Here is a tiny trained network, its code and every weight. The questions are about switching its units off for an input and a class, where a switched-off unit gives its printed mean instead of its output.

import numpy as np


def w(rows, s, z=0):
    codes = np.array(rows[::2]) - 128.0
    scale = np.full(codes.shape[1], s)
    scale[-1] = z or s
    return codes * scale


def norm(h):
    return h / np.sqrt((h * h).mean(-1, keepdims=True) + 1e-5)


def f(y):
    return np.maximum(y, 0)


def log_softmax(a):
    a = a - a.max(-1, keepdims=True)
    return a - np.log(np.exp(a).sum(-1, keepdims=True))


def net(x, mask):
    res = np.array(x, float).reshape(1, 3) / 4 @ E
    u = 0
    for l in range(4):
        y = f(norm(res) @ A[l][:, :-1].T + A[l][:, -1])
        res = res + np.where(mask[u : u + 4], y, B[l][:, -1]) @ B[l][:, :-1]
        u += 4
    return log_softmax(norm(res)[-1] @ U[:, :-1].T + U[:, -1])


A, B = {}, {}
E = w([
[43,75,254,134,137],'x0',
[119,198,168,151,199],'x1',
[120,115,138,57,191],'x2',
],0.0082)
A[0] = w([
[135,133,127,219,225,209],'0.n1',
[248,175,79,254,123,100],'0.n2',
[175,92,173,106,174,22],'0.n3',
[43,58,150,147,171,8],'0.n4',
],0.0079,0.0016)
B[0] = w([
[153,187,119,179,156,204],'0.n1',
[54,180,139,209,207,255],'0.n2',
[75,94,151,255,198,158],'0.n3',
[162,98,55,131,223,224],'0.n4',
],0.0072,0.005)
A[1] = w([
[114,79,107,119,166,140],'1.n1',
[85,92,101,107,138,197],'1.n2',
[168,78,132,77,137,4],'1.n3',
[94,121,246,155,70,148],'1.n4',
],0.013,0.0023)
B[1] = w([
[69,100,8,57,196,249],'1.n1',
[116,148,45,250,33,233],'1.n2',
[92,116,170,194,171,183],'1.n3',
[67,110,37,2,73,253],'1.n4',
],0.0065,0.0045)
A[2] = w([
[66,176,80,88,171,56],'2.n1',
[49,69,150,113,146,163],'2.n2',
[135,160,113,253,62,253],'2.n3',
[108,201,80,184,110,182],'2.n4',
],0.0073,0.0018)
B[2] = w([
[122,186,166,31,36,245],'2.n1',
[193,254,192,171,183,235],'2.n2',
[194,47,188,129,110,239],'2.n3',
[178,46,112,112,64,253],'2.n4',
],0.0081,0.0049)
A[3] = w([
[78,141,8,112,16,79],'3.n1',
[112,253,103,2,200,145],'3.n2',
[21,5,132,102,203,254],'3.n3',
[70,148,174,56,109,98],'3.n4',
],0.008,0.0028)
B[3] = w([
[76,141,218,69,182,235],'3.n1',
[123,60,167,118,73,255],'3.n2',
[95,178,73,164,156,228],'3.n3',
[255,131,72,95,117,170],'3.n4',
],0.015,0.0071)
U = w([
[253,77,148,114,40,57],'0',
[65,101,149,56,183,82],'1',
[141,188,4,218,181,254],'2',
],0.017,0.0021)

Each question gives the input, the list of numbers given to net, and the class t.
The units are the neurons (one row each of A and B). Each row of codes is followed by its name. A weight is (code - 128) times the scale printed after its matrix; where a second scale follows, it is the last column's (A, B and U).
mask holds one flag per neuron, layer by layer. A switched-off neuron (its flag False) gives its mean, the last column of its row in B, instead of its output. The means were averaged over made-up inputs and are rounded, as every weight is.
A unit's drop is (log p(t) with every unit on - log p(t) with that unit switched off) / (log p(t) with every unit on - log p(t) with every unit switched off).
The circuit of an input: a set's keep is (log p(t) with only the set's units on - log p(t) with every unit switched off) / (log p(t) with every unit on - log p(t) with every unit switched off). Starting from the 12 units with the biggest drops (on a tie, the unit counted first), units are removed one at a time, each time the one whose removal leaves the highest keep (on an exact tie, the one counted first), for as long as the keep stays at least 0.8.
circuit, biggest first: the units of the circuit, biggest drop first
top k neurons: the k neurons with the biggest drops, biggest first
k most important neurons of layer l: the k neurons of layer l with the biggest drops, biggest first
drop of u: that unit's drop, to one decimal
input [-7,-7,8], class 1: circuit, biggest first -> (3.n1)
input [-1,1,1], class 0: top 2 neurons -> (3.n3 3.n1)
input [6,-5,2], class 2: top 2 neurons -> (0.n4 3.n3)
input [1,8,-1], class 0: circuit, biggest first -> (3.n3 3.n1)
input [-8,3,7], class 0: top 2 neurons -> (3.n2 1.n4)
input [1,-8,6], class 2: 2 most important neurons of layer 1 -> (1.n3 1.n4)
input [-3,7,8], class 0: circuit, biggest first -> (3.n2 3.n1)
input [7,8,-5], class 0: circuit, biggest first -> (1.n4 3.n4 3.n1)
input [7,-3,7], class 2: circuit, biggest first -> (3.n3 3.n1)
input [1,-1,8], class 2: 3 most important neurons of layer 1 -> (1.n4 1.n2 1.n3)
input [2,0,2], class 2: 2 most important neurons of layer 0 -> (0.n4 0.n3)
input [1,-3,1], class 2: top 2 neurons -> (1.n3 0.n2)
input [4,2,-4], class 0: 2 most important neurons of layer 1 -> (1.n4 1.n2)
input [6,-4,2], class 2: top 2 neurons -> (0.n4 3.n3)
input [1,-5,4], class 2: circuit, biggest first -> (3.n3)
input [1,-7,2], class 2: top 3 neurons -> (2.n1 1.n3 1.n4)
input [-5,0,1], class 1: top 4 neurons -> (2.n2 1.n2 2.n4 0.n1)
input [-4,-1,-8], class 0: top 2 neurons -> (2.n3 3.n3)
input [1,-6,-5], class 1: top 2 neurons -> (0.n4 1.n4)
input [-6,7,4], class 0: top neuron -> (3.n2)
input [2,-3,-6], class 1: top 2 neurons -> (1.n4 3.n1)
input [7,-5,2], class 2: top 2 neurons -> (3.n3 0.n4)
input [3,-2,8], class 2: top 2 neurons -> (3.n3 3.n1)
input [7,-7,7], class 2: drop of 3.n3 -> 0.1
input [5,6,-3], class 0: drop of 0.n1 -> 0.0
input [-4,5,3], class 0: drop of 3.n1 -> 0.1
input [-8,-8,3], class 1: top neuron -> (3.n1)
input [0,0,0], class 0: drop of 0.n4 -> 0.5
